Below is a small trained network, with its code and all its weights. Each question gives an input and a target symbol and asks what happens when units are switched off, that is, made to give their printed mean instead of their output.

import numpy as np


def w(rows, s, z=0):
    codes = np.array(rows[::2]) - 128.0
    scale = np.full(codes.shape[1], s)
    scale[-1] = z or s
    return codes * scale


def f(y):
    return np.maximum(y, 0)


def softmax(a):
    e = np.exp(a - a.max(-1, keepdims=True))
    return e / e.sum(-1, keepdims=True)


def log_softmax(a):
    a = a - a.max(-1, keepdims=True)
    return a - np.log(np.exp(a).sum(-1, keepdims=True))


def net(x, mask):
    ids = ['ΞΣγδμω'.index(c) for c in x.split()]
    T = len(ids)
    res = E[ids] + P[:T]
    u = 0
    for l in range(3):
        r = res
        for j in range(3):
            rows = slice(3 * j, 3 * j + 3)
            q, k, v = (r @ M[l][rows].T for M in (Q, K, V))
            z = softmax(np.where(np.tri(T) > 0, q @ k.T / 3**0.5, -1e9)) @ v
            o = O[l][rows]
            res = res + np.where(mask[u + j], z, o[:, -1]) @ o[:, :-1]
        u += 3
        y = f(res @ A[l][:, :-1].T + A[l][:, -1])
        res = res + np.where(mask[u : u + 4], y, B[l][:, -1]) @ B[l][:, :-1]
        u += 4
    return log_softmax(res[-1] @ U[:, :-1].T + U[:, -1])


Q, K, V, O, A, B = {}, {}, {}, {}, {}, {}
E = w([
[94,136,77,64,125,26],'Ξ',
[179,110,111,200,152,188],'Σ',
[176,119,79,114,178,60],'γ',
[135,162,31,122,135,88],'δ',
[111,56,143,138,131,81],'μ',
[127,245,130,71,202,173],'ω',
],0.012)
P = w([
[153,133,116,146,131,99],'0',
[111,162,193,146,51,48],'1',
[61,97,103,94,157,127],'2',
[177,150,101,93,88,157],'3',
[118,182,186,160,71,51],'4',
[36,102,78,109,195,146],'5',
[185,152,87,78,57,200],'6',
[122,180,183,177,88,48],'7',
[29,99,73,126,238,197],'8',
[237,157,50,80,61,254],'9',
[153,157,182,213,127,60],'10',
],0.011)
Q[0] = w([
[129,136,174,148,86,57],'L0H1',
[141,108,116,121,75,147],'L0H1',
[94,128,110,151,164,98],'L0H1',
[76,90,104,23,131,114],'L0H2',
[168,148,71,60,111,78],'L0H2',
[165,50,132,127,107,150],'L0H2',
[162,137,162,111,76,126],'L0H3',
[126,92,232,185,149,101],'L0H3',
[147,160,7,102,161,90],'L0H3',
],0.011)
K[0] = w([
[168,182,112,144,71,85],'L0H1',
[143,105,127,134,128,112],'L0H1',
[119,158,89,102,103,145],'L0H1',
[122,112,107,61,146,46],'L0H2',
[101,129,100,91,153,126],'L0H2',
[132,68,93,145,84,132],'L0H2',
[114,127,117,101,108,102],'L0H3',
[216,147,186,90,10,138],'L0H3',
[111,123,76,122,178,165],'L0H3',
],0.012)
V[0] = w([
[116,49,102,61,206,133],'L0H1',
[60,80,133,182,181,177],'L0H1',
[92,64,98,93,162,193],'L0H1',
[119,68,92,92,161,72],'L0H2',
[115,213,103,48,196,32],'L0H2',
[95,145,136,141,186,152],'L0H2',
[39,112,125,146,24,148],'L0H3',
[154,143,56,179,66,126],'L0H3',
[16,80,2,149,122,85],'L0H3',
],0.006)
O[0] = w([
[97,126,59,90,195,141,150],'L0H1',
[134,157,120,114,92,158,103],'L0H1',
[83,135,77,116,139,136,113],'L0H1',
[144,66,119,81,110,201,152],'L0H2',
[200,90,177,148,125,194,254],'L0H2',
[124,107,186,122,123,98,139],'L0H2',
[154,174,69,153,139,45,70],'L0H3',
[124,181,2,165,38,135,121],'L0H3',
[183,136,51,83,141,117,219],'L0H3',
],0.006,0.0053)
A[0] = w([
[218,153,133,180,155,133,147],'L0N1',
[86,134,253,76,81,82,165],'L0N2',
[79,144,244,228,108,94,4],'L0N3',
[42,13,30,151,160,73,72],'L0N4',
],0.0057,0.0015)
B[0] = w([
[88,105,171,82,22,115,253],'L0N1',
[210,144,154,217,187,177,215],'L0N2',
[215,116,81,108,254,41,223],'L0N3',
[96,52,156,148,214,74,230],'L0N4',
],0.0067,0.0028)
Q[1] = w([
[91,143,102,127,107,254],'L1H1',
[52,110,92,88,136,191],'L1H1',
[182,65,101,172,167,95],'L1H1',
[145,99,66,84,142,122],'L1H2',
[178,113,176,132,137,161],'L1H2',
[114,185,40,128,114,156],'L1H2',
[162,131,225,131,99,47],'L1H3',
[92,126,180,54,98,78],'L1H3',
[57,159,109,47,131,200],'L1H3',
],0.0075)
K[1] = w([
[193,225,205,196,125,29],'L1H1',
[65,63,169,153,74,45],'L1H1',
[137,161,8,128,196,108],'L1H1',
[42,222,88,75,173,156],'L1H2',
[140,156,161,152,182,162],'L1H2',
[81,133,65,156,85,128],'L1H2',
[178,227,111,139,201,231],'L1H3',
[134,254,136,168,60,123],'L1H3',
[100,135,213,145,30,35],'L1H3',
],0.0054)
V[1] = w([
[120,129,112,81,14,155],'L1H1',
[135,140,131,49,116,180],'L1H1',
[127,69,42,141,104,111],'L1H1',
[135,42,111,150,90,56],'L1H2',
[89,69,165,121,140,127],'L1H2',
[130,125,131,190,88,55],'L1H2',
[145,149,150,191,126,43],'L1H3',
[134,134,52,24,154,192],'L1H3',
[115,253,177,89,149,152],'L1H3',
],0.0056)
O[1] = w([
[89,124,180,84,101,134,4],'L1H1',
[135,190,208,59,93,124,133],'L1H1',
[87,58,175,201,61,58,150],'L1H1',
[99,136,129,216,159,59,124],'L1H2',
[161,190,118,150,79,158,102],'L1H2',
[57,130,86,182,92,56,73],'L1H2',
[132,96,84,143,153,51,138],'L1H3',
[151,162,181,122,194,205,194],'L1H3',
[178,156,255,133,150,137,66],'L1H3',
],0.0044,0.0025)
A[1] = w([
[91,91,119,162,188,174,254],'L1N1',
[179,72,72,123,112,175,209],'L1N2',
[1,83,178,67,104,125,150],'L1N3',
[177,147,173,40,172,150,125],'L1N4',
],0.008,0.0022)
B[1] = w([
[3,97,171,139,160,196,212],'L1N1',
[198,92,144,146,152,250,253],'L1N2',
[166,227,243,52,142,113,144],'L1N3',
[90,133,89,221,151,140,254],'L1N4',
],0.0073,0.0066)
Q[2] = w([
[110,132,119,53,104,231],'L2H1',
[135,70,82,178,217,160],'L2H1',
[138,135,205,190,122,147],'L2H1',
[215,29,68,133,138,152],'L2H2',
[31,121,186,137,163,58],'L2H2',
[66,173,194,147,151,146],'L2H2',
[193,69,116,153,117,2],'L2H3',
[76,189,226,163,77,19],'L2H3',
[189,104,165,210,47,37],'L2H3',
],0.0064)
K[2] = w([
[156,140,97,143,74,123],'L2H1',
[157,145,101,122,165,145],'L2H1',
[95,88,88,91,128,212],'L2H1',
[95,120,50,96,174,99],'L2H2',
[199,179,130,168,6,115],'L2H2',
[218,215,141,150,118,143],'L2H2',
[165,140,106,106,100,146],'L2H3',
[249,210,118,174,2,95],'L2H3',
[247,111,108,91,95,115],'L2H3',
],0.0087)
V[2] = w([
[114,93,156,49,159,139],'L2H1',
[95,77,169,106,174,89],'L2H1',
[119,80,120,73,93,182],'L2H1',
[131,110,15,185,122,168],'L2H2',
[229,154,59,98,111,49],'L2H2',
[125,224,88,41,124,137],'L2H2',
[255,82,192,117,119,126],'L2H3',
[89,159,161,91,155,89],'L2H3',
[120,124,149,125,63,205],'L2H3',
],0.0079)
O[2] = w([
[170,93,77,174,113,112,140],'L2H1',
[131,10,151,165,132,150,113],'L2H1',
[168,139,87,86,148,79,167],'L2H1',
[141,150,254,117,67,139,221],'L2H2',
[238,160,88,59,137,160,3],'L2H2',
[217,170,123,217,145,131,8],'L2H2',
[163,93,110,52,110,125,67],'L2H3',
[160,98,137,167,139,111,69],'L2H3',
[68,135,180,108,24,64,126],'L2H3',
],0.0064,0.0059)
A[2] = w([
[127,98,26,127,197,136,68],'L2N1',
[27,54,85,105,113,197,83],'L2N2',
[157,80,98,114,71,2,3],'L2N3',
[168,166,186,104,49,158,55],'L2N4',
],0.0077,0.0026)
B[2] = w([
[92,144,88,148,101,99,178],'L2N1',
[162,161,144,76,179,76,253],'L2N2',
[70,95,91,157,83,216,155],'L2N3',
[164,248,116,191,128,48,147],'L2N4',
],0.012,0.011)
U = w([
[148,115,190,2,138,195,67],'Ξ',
[79,130,98,124,153,66,81],'Σ',
[131,110,85,109,117,162,241],'γ',
[79,176,161,107,75,68,246],'δ',
[73,77,163,174,119,182,160],'μ',
[228,183,159,130,157,74,10],'ω',
],0.0083,0.0012)

Each question gives the input, a string of symbols that net reads in full, and the target symbol t.
The units are the heads (3 rows each of Q, K, V and O) and the neurons (one row each of A and B). Each row of codes is followed by its name. A weight is (code - 128) times the scale printed after its matrix; where a second scale follows, it is the last column's (O, A, B and U).
mask holds one flag per unit, layer by layer, with each layer's heads first. A switched-off unit (its flag False) gives its mean, the last column of its rows in O or B, instead of its output. The means were averaged over made-up inputs and are rounded, as every weight is.
A unit's drop is (log p(t) with every unit on - log p(t) with that unit switched off) / (log p(t) with every unit on - log p(t) with every unit switched off).
The circuit of an input: a set's keep is (log p(t) with only the set's units on - log p(t) with every unit switched off) / (log p(t) with every unit on - log p(t) with every unit switched off). Starting from the 12 units with the biggest drops (on a tie, the unit counted first), units are removed one at a time, each time the one whose removal leaves the highest keep (on an exact tie, the one counted first), for as long as the keep stays at least 0.8.
circuit, biggest first: the units of the circuit, biggest drop first
k most important neurons: the k neurons with the biggest drops, biggest first
top k neurons in layer l: the k neurons of layer l with the biggest drops, biggest first
heads that matter: for each layer, one digit per head in row order, 1 if its drop is at least 0.15 and else 0, layers parted by /
input δ ω γ, target Ξ: heads that matter : 011 / 000 / 010
input Ξ Σ δ μ, target ω: circuit, biggest first : [L2H2, L0H3]
input δ ω Σ ω Σ Σ ω μ, target ω: 2 most important neurons : [L0N3, L0N2]
input ω μ Σ ω μ Ξ δ ω Ξ ω, target γ: heads that matter : 001 / 000 / 000
input Σ Σ γ μ Σ Σ ω ω Σ μ, target δ: circuit, biggest first : [L2H2, L1N1, L2N2, L2H3]
input Σ Σ γ δ δ Σ γ γ Ξ, target Ξ: 2 most important neurons : [L1N3, L0N3]
input Σ ω μ ω Ξ Ξ μ δ μ Ξ, target Σ: most important neuron : [L1N3]
input γ γ γ γ, target Ξ: 2 most important neurons : [L0N1, L1N2]
input ω δ ω Ξ, target μ: heads that matter : 001 / 000 / 010
input δ μ Ξ Σ Ξ Σ μ ω Σ ω, target δ: circuit, biggest first : [L2H2, L1N1, L2H3]
input ω Ξ γ Σ μ γ Ξ γ μ, target Σ: circuit, biggest first : [L2N1, L0N4, L2N2]
input μ ω δ δ γ δ Σ ω Σ, target Σ: 2 most important neurons : [L0N4, L1N1]
input Ξ ω γ ω Σ ω ω ω μ, target Ξ: heads that matter : 000 / 010 / 000
input Σ Σ γ ω Ξ ω Ξ Ξ ω, target Σ: top 2 neurons in layer 1 : [L1N1, L1N4]
input δ ω ω, target Σ: most important neuron : [L1N4]
input μ ω ω Σ Σ Ξ, target Ξ: circuit, biggest first : [L0H2, L1N3]
input Σ Σ γ δ Ξ μ, target Ξ: circuit, biggest first : [L1N3, L1N4]
input Σ ω γ δ, target Ξ: heads that matter : 010 / 000 / 010
input δ ω Ξ γ γ ω ω Σ ω Σ, target μ: top 3 neurons in layer 1 : [L1N1, L1N2, L1N4]
input Σ ω Σ γ Ξ ω δ, target μ: circuit, biggest first : [L2H2, L2H3, L2N2, L1N2]
input μ Σ δ ω Ξ, target ω: circuit, biggest first : [L1H3, L1N1, L2H2, L0N2]
input δ μ ω μ γ γ γ γ Σ Σ, target δ: top neuron in layer 1 : [L1N1]
input Ξ Σ Σ Σ μ δ Σ, target ω: 2 most important neurons : [L2N4, L1N2]
input γ ω Σ ω μ Σ ω Ξ ω ω, target μ: heads that matter : 001 / 000 / 011
input μ ω ω δ γ Σ, target Ξ: circuit, biggest first : [L2N2, L1N4, L1N1]
input Ξ γ δ, target Ξ: heads that matter : 011 / 000 / 010
input δ δ δ ω Σ Σ μ, target δ: 3 most important neurons : [L1N1, L2N4, L0N3]
